Below is a small trained network, with its code and all its weights. Each question gives an input and a class and asks what happens when units are switched off, that is, made to give their printed mean instead of their output.

import numpy as np


def w(rows, s, z=0):
    codes = np.array(rows[::2]) - 128.0
    scale = np.full(codes.shape[1], s)
    scale[-1] = z or s
    return codes * scale


def f(y):
    return np.maximum(y, 0)


def log_softmax(a):
    a = a - a.max(-1, keepdims=True)
    return a - np.log(np.exp(a).sum(-1, keepdims=True))


def net(x, mask):
    res = np.array(x, float).reshape(1, 3) / 4 @ E
    y = f(res @ A[0][:, :-1].T + A[0][:, -1])
    res = res + np.where(mask, y, B[0][:, -1]) @ B[0][:, :-1]
    return log_softmax(res[-1] @ U[:, :-1].T + U[:, -1])


A, B = {}, {}
E = w([
[142,243,80],'x0',
[10,146,153],'x1',
[171,177,254],'x2',
],0.0082)
A[0] = w([
[114,67,114,194],'N1',
[126,137,126,92],'N2',
[137,119,152,136],'N3',
[173,137,97,150],'N4',
[181,150,97,123],'N5',
[185,105,156,186],'N6',
[71,156,128,62],'N7',
[91,182,119,82],'N8',
[145,101,230,103],'N9',
[146,132,111,76],'N10',
[197,60,119,109],'N11',
[136,147,138,85],'N12',
[136,155,147,80],'N13',
[126,62,105,127],'N14',
[148,207,159,44],'N15',
[126,114,163,57],'N16',
[140,123,157,135],'N17',
[134,146,138,93],'N18',
[251,139,163,74],'N19',
[126,161,74,85],'N20',
[135,146,101,138],'N21',
[166,124,107,155],'N22',
[138,158,155,91],'N23',
[160,126,83,99],'N24',
[150,117,161,151],'N25',
[125,137,115,104],'N26',
[119,173,65,101],'N27',
[139,201,136,51],'N28',
[219,107,105,253],'N29',
[110,79,119,179],'N30',
[93,123,159,132],'N31',
[94,73,150,84],'N32',
[127,161,197,63],'N33',
[145,182,165,45],'N34',
],0.024,0.0049)
B[0] = w([
[161,78,76,198],'N1',
[122,122,127,131],'N2',
[124,126,147,155],'N3',
[110,200,121,189],'N4',
[94,194,110,194],'N5',
[154,137,168,203],'N6',
[174,80,153,170],'N7',
[165,103,162,173],'N8',
[64,133,210,224],'N9',
[114,140,121,145],'N10',
[213,154,151,210],'N11',
[136,115,113,146],'N12',
[135,111,103,157],'N13',
[171,102,81,193],'N14',
[153,78,67,204],'N15',
[93,124,154,150],'N16',
[125,120,150,161],'N17',
[136,115,115,145],'N18',
[230,168,167,248],'N19',
[109,141,186,180],'N20',
[107,148,150,162],'N21',
[127,184,112,177],'N22',
[122,104,103,168],'N23',
[105,192,116,178],'N24',
[131,131,157,172],'N25',
[125,131,140,139],'N26',
[98,141,201,196],'N27',
[142,99,81,187],'N28',
[185,253,89,250],'N29',
[150,86,90,184],'N30',
[97,137,107,167],'N31',
[88,128,103,180],'N32',
[72,124,92,197],'N33',
[153,96,74,188],'N34',
],0.052,0.014)
U = w([
[198,139,68,29],'0',
[161,147,248,213],'1',
[97,80,33,235],'2',
[8,97,184,2],'3',
[93,200,166,81],'4',
],0.012,0.0049)

Each question gives the input, the list of numbers given to net, and the class t.
The units are the neurons (one row each of A and B). Each row of codes is followed by its name. A weight is (code - 128) times the scale printed after its matrix; where a second scale follows, it is the last column's (A, B and U).
mask holds one flag per neuron, in row order. A switched-off neuron (its flag False) gives its mean, the last column of its row in B, instead of its output. The means were averaged over made-up inputs and are rounded, as every weight is.
A unit's drop is (log p(t) with every unit on - log p(t) with that unit switched off) / (log p(t) with every unit on - log p(t) with every unit switched off).
The circuit of an input: a set's keep is (log p(t) with only the set's units on - log p(t) with every unit switched off) / (log p(t) with every unit on - log p(t) with every unit switched off). Starting from the 12 units with the biggest drops (on a tie, the unit counted first), units are removed one at a time, each time the one whose removal leaves the highest keep (on an exact tie, the one counted first), for as long as the keep stays at least 0.8.
circuit, biggest first: the units of the circuit, biggest drop first
unit that matters most: the unit with the biggest drop
k most important neurons: the k neurons with the biggest drops, biggest first
drop of u: that unit's drop, to one decimal
input [1,8,-7], class 1: unit that matters most => N27
input [-2,1,-1], class 2: circuit, biggest first => N19, N29
input [0,2,-2], class 2: 3 most important neurons => N19, N29, N9
input [7,0,0], class 4: 4 most important neurons => N27, N1, N20, N14
input [-1,3,-4], class 2: 3 most important neurons => N19, N29, N11
input [-1,4,-1], class 2: 2 most important neurons => N19, N29
input [0,-5,6], class 1: 2 most important neurons => N9, N19
input [0,2,-6], class 2: 2 most important neurons => N19, N29
input [1,-1,-7], class 4: 2 most important neurons => N27, N15
input [0,7,0], class 2: 3 most important neurons => N19, N9, N29
input [1,0,-5], class 4: 2 most important neurons => N19, N15
input [4,-4,-5], class 4: drop of N28 => 0.0
input [0,-6,2], class 1: drop of N19 => 0.7
input [0,6,8], class 3: unit that matters most => N9
input [1,-8,-8], class 4: drop of N24 => 0.1
